Here is a tiny trained network, its code and every weight. The questions are about switching its units off for an input and a target symbol, where a switched-off unit gives its printed mean instead of its output.

import numpy as np


def w(rows, s, z=0):
    codes = np.array(rows[::2]) - 128.0
    scale = np.full(codes.shape[1], s)
    scale[-1] = z or s
    return codes * scale


def f(y):
    return y / 2 * (1 + np.tanh(0.7978845608 * (y + 0.044715 * y**3)))


def softmax(a):
    e = np.exp(a - a.max(-1, keepdims=True))
    return e / e.sum(-1, keepdims=True)


def log_softmax(a):
    a = a - a.max(-1, keepdims=True)
    return a - np.log(np.exp(a).sum(-1, keepdims=True))


def net(x, mask):
    ids = ['αβγδεζηθλμξπστφψ'.index(c) for c in x.split()]
    T = len(ids)
    res = E[ids] + P[:T]
    u = 0
    for l in range(2):
        q, k, v = (res @ M[l].T for M in (Q, K, V))
        z = softmax(np.where(np.tri(T) > 0, q @ k.T / 4**0.5, -1e9)) @ v
        res = res + np.where(mask[u], z, O[l][:, -1]) @ O[l][:, :-1]
        u += 1
        y = f(res @ A[l][:, :-1].T + A[l][:, -1])
        res = res + np.where(mask[u : u + 4], y, B[l][:, -1]) @ B[l][:, :-1]
        u += 4
    return log_softmax(res[-1] @ U[:, :-1].T + U[:, -1])


Q, K, V, O, A, B = {}, {}, {}, {}, {}, {}
E = w([
[215,69,176,131,101,134,115,105],'α',
[67,107,130,173,132,133,11,153],'β',
[106,183,198,151,137,142,93,134],'γ',
[101,177,210,135,103,154,110,146],'δ',
[93,176,168,134,165,133,87,110],'ε',
[75,67,110,76,172,90,250,112],'ζ',
[181,82,135,187,116,102,122,72],'η',
[194,84,140,176,113,108,124,87],'θ',
[45,74,223,189,53,228,128,150],'λ',
[206,78,139,168,90,131,131,75],'μ',
[113,217,228,145,106,151,150,128],'ξ',
[93,189,178,146,171,132,97,103],'π',
[165,94,116,206,160,58,97,79],'σ',
[90,125,144,129,114,134,27,189],'τ',
[78,138,145,100,232,120,127,49],'φ',
[101,211,224,151,121,158,167,100],'ψ',
],0.018)
P = w([
[95,166,123,2,91,55,81,151],'0',
[118,176,142,57,131,76,115,156],'1',
[110,157,131,88,128,91,111,136],'2',
[124,146,134,101,142,109,117,119],'3',
[125,139,136,109,151,119,119,111],'4',
[127,126,137,121,157,121,119,103],'5',
[129,117,139,126,158,126,115,106],'6',
[128,112,140,132,171,125,119,123],'7',
[120,106,154,136,151,110,124,131],'8',
[122,101,164,140,158,106,134,147],'9',
],0.012)
Q[0] = w([
[160,180,164,206,120,112,138,151],'L0H1',
[213,145,144,103,176,128,127,84],'L0H1',
[122,95,254,116,214,108,19,54],'L0H1',
[108,176,103,130,71,47,146,122],'L0H1',
],0.007)
K[0] = w([
[181,191,125,179,88,122,72,138],'L0H1',
[215,147,100,166,223,198,121,120],'L0H1',
[124,205,123,125,154,126,50,91],'L0H1',
[67,227,126,159,104,1,93,97],'L0H1',
],0.0051)
V[0] = w([
[105,135,179,194,60,93,135,110],'L0H1',
[144,147,188,89,64,19,40,99],'L0H1',
[178,185,109,190,127,228,28,151],'L0H1',
[117,44,159,155,181,203,198,254],'L0H1',
],0.0065)
O[0] = w([
[151,96,5,109,140,132,28,105,129],'L0H1',
[206,174,139,84,197,217,82,177,191],'L0H1',
[132,144,105,128,109,169,218,116,1],'L0H1',
[53,108,117,175,85,148,165,4,113],'L0H1',
],0.011,0.0073)
A[0] = w([
[197,148,138,100,176,147,73,186,69],'L0N1',
[192,138,60,33,130,55,255,120,171],'L0N2',
[153,64,136,79,168,196,24,172,76],'L0N3',
[186,50,171,134,181,60,158,120,2],'L0N4',
],0.0076,0.0042)
B[0] = w([
[115,81,111,136,92,134,148,80,236],'L0N1',
[54,106,98,72,175,139,5,191,149],'L0N2',
[99,161,142,169,137,104,120,116,252],'L0N3',
[145,105,101,188,45,146,190,125,179],'L0N4',
],0.013,0.011)
Q[1] = w([
[128,103,154,103,197,88,184,91],'L1H1',
[177,139,190,155,176,135,228,117],'L1H1',
[100,58,58,154,81,191,254,118],'L1H1',
[109,92,167,120,130,150,117,109],'L1H1',
],0.0091)
K[1] = w([
[138,84,101,93,167,85,163,140],'L1H1',
[134,125,139,112,196,155,175,60],'L1H1',
[115,7,153,175,145,167,177,141],'L1H1',
[116,144,161,90,156,96,131,152],'L1H1',
],0.011)
V[1] = w([
[97,124,184,159,71,178,134,95],'L1H1',
[152,169,126,108,159,139,82,118],'L1H1',
[159,56,139,99,68,177,133,173],'L1H1',
[34,166,137,1,152,178,84,247],'L1H1',
],0.0091)
O[1] = w([
[147,130,166,109,181,2,250,116,201],'L1H1',
[135,100,180,31,134,154,185,207,119],'L1H1',
[180,168,131,55,189,142,90,17,2],'L1H1',
[145,53,161,205,204,103,30,222,234],'L1H1',
],0.0076,0.0051)
A[1] = w([
[58,184,147,109,87,207,52,181,128],'L1N1',
[76,186,96,79,245,45,114,62,147],'L1N2',
[102,179,171,214,2,114,161,82,56],'L1N3',
[61,115,141,109,137,147,28,149,255],'L1N4',
],0.0087,0.0044)
B[1] = w([
[223,136,164,13,159,3,116,39,165],'L1N1',
[214,190,214,40,92,40,98,180,156],'L1N2',
[129,157,58,94,183,70,54,239,180],'L1N3',
[177,178,117,97,100,254,224,111,249],'L1N4',
],0.0079,0.017)
U = w([
[187,254,190,78,168,146,122,152,178],'α',
[47,156,88,214,68,226,215,182,254],'β',
[7,59,121,177,22,86,223,53,219],'γ',
[73,48,150,65,207,39,101,134,53],'δ',
[143,100,123,122,100,114,148,152,56],'ε',
[182,119,119,165,147,124,8,120,106],'ζ',
[87,148,118,92,84,140,85,138,88],'η',
[106,127,123,94,96,131,86,113,102],'θ',
[227,45,138,136,191,62,167,92,28],'λ',
[131,133,124,99,53,140,98,74,119],'μ',
[133,93,136,114,127,108,132,129,49],'ξ',
[141,106,120,128,72,118,140,149,71],'π',
[76,173,90,103,82,149,105,166,101],'σ',
[139,94,129,113,119,110,140,121,60],'τ',
[150,101,109,145,56,114,153,231,35],'φ',
[135,94,129,116,113,112,121,133,71],'ψ',
],0.0082,0.0091)

Each question gives the input, a string of symbols that net reads in full, and the target symbol t.
The units are the heads (4 rows each of Q, K, V and O) and the neurons (one row each of A and B). Each row of codes is followed by its name. A weight is (code - 128) times the scale printed after its matrix; where a second scale follows, it is the last column's (O, A, B and U).
mask holds one flag per unit, layer by layer, with each layer's heads first. A switched-off unit (its flag False) gives its mean, the last column of its rows in O or B, instead of its output. The means were averaged over made-up inputs and are rounded, as every weight is.
A unit's drop is (log p(t) with every unit on - log p(t) with that unit switched off) / (log p(t) with every unit on - log p(t) with every unit switched off).
The circuit of an input: a set's keep is (log p(t) with only the set's units on - log p(t) with every unit switched off) / (log p(t) with every unit on - log p(t) with every unit switched off). Starting from all 10 units, units are removed one at a time, each time the one whose removal leaves the highest keep (on an exact tie, the one counted first), for as long as the keep stays at least 0.8.
units of the circuit, in order: the units of the circuit, biggest drop first
most important unit: the unit with the biggest drop
top k neurons: the k neurons with the biggest drops, biggest first
top k neurons in layer l: the k neurons of layer l with the biggest drops, biggest first
input ζ λ φ β ζ μ ζ, target γ: units of the circuit, in order : L0H1
input γ π λ λ ψ λ α α λ σ, target α: top 2 neurons in layer 1 : L1N2, L1N3
input δ β ζ π φ φ λ α, target φ: units of the circuit, in order : L1N3, L0N2, L1H1, L0N4
input ζ ε φ φ φ α, target φ: units of the circuit, in order : L1H1, L0N4
input γ λ β ξ ζ τ β ξ, target β: top 4 neurons : L0N1, L0N2, L1N1, L1N2
input δ ζ β ζ λ ζ ψ ζ λ μ, target ζ: units of the circuit, in order : L0N2, L1H1
input ζ ζ β φ λ, target α: top 4 neurons : L1N1, L0N4, L0N1, L1N4
input φ σ ζ α ζ λ ζ β ζ, target δ: top 3 neurons : L0N4, L1N3, L1N4
input λ μ φ π ζ λ ξ ζ ζ τ, target α: top 4 neurons : L0N4, L1N4, L1N2, L0N3
input λ σ π φ ζ, target α: top 3 neurons in layer 1 : L1N4, L1N1, L1N2
input λ α η, target λ: top 2 neurons in layer 0 : L0N1, L0N4
input φ β η α β ζ β α φ ζ, target β: top 2 neurons : L0N2, L0N4
input σ α ζ τ φ ζ ζ φ, target β: units of the circuit, in order : L1H1, L0H1, L1N1, L0N2
input β β ζ ζ ε ζ ζ ζ, target δ: top neuron : L1N3
input ζ ζ φ ε ζ, target γ: top 3 neurons in layer 1 : L1N3, L1N1, L1N4
input π ψ δ π π η β ψ, target β: top 2 neurons : L0N1, L0N2
input ξ ψ ζ π λ γ τ γ ζ β, target α: top 2 neurons : L0N4, L1N1
input λ α ζ λ ζ, target β: top 3 neurons : L0N2, L0N1, L1N4
input ζ π η λ, target α: top 2 neurons : L1N1, L0N4
input ζ λ α, target ζ: most important unit : L1N4
input λ ζ α, target λ: top 2 neurons : L0N1, L0N4
input π ζ ζ θ, target ζ: top 2 neurons in layer 1 : L1N4, L1N3
input ζ σ α, target ζ: top 3 neurons : L0N1, L1N3, L1N4
input φ φ λ δ γ ζ λ ζ ζ θ, target ζ: units of the circuit, in order : L1H1, L0N2, L0N3
input ζ ξ ζ δ φ π λ φ ζ φ, target γ: units of the circuit, in order : L0H1, L1H1, L0N2
input β λ φ α ζ λ λ λ, target δ: top 3 neurons in layer 1 : L1N4, L1N3, L1N2
input ζ α β μ ζ λ σ λ λ, target γ: top 4 neurons : L0N4, L0N1, L0N3, L1N1
input φ β φ, target β: top 3 neurons in layer 0 : L0N1, L0N3, L0N2
input γ α β, target α: top 2 neurons : L1N1, L0N4
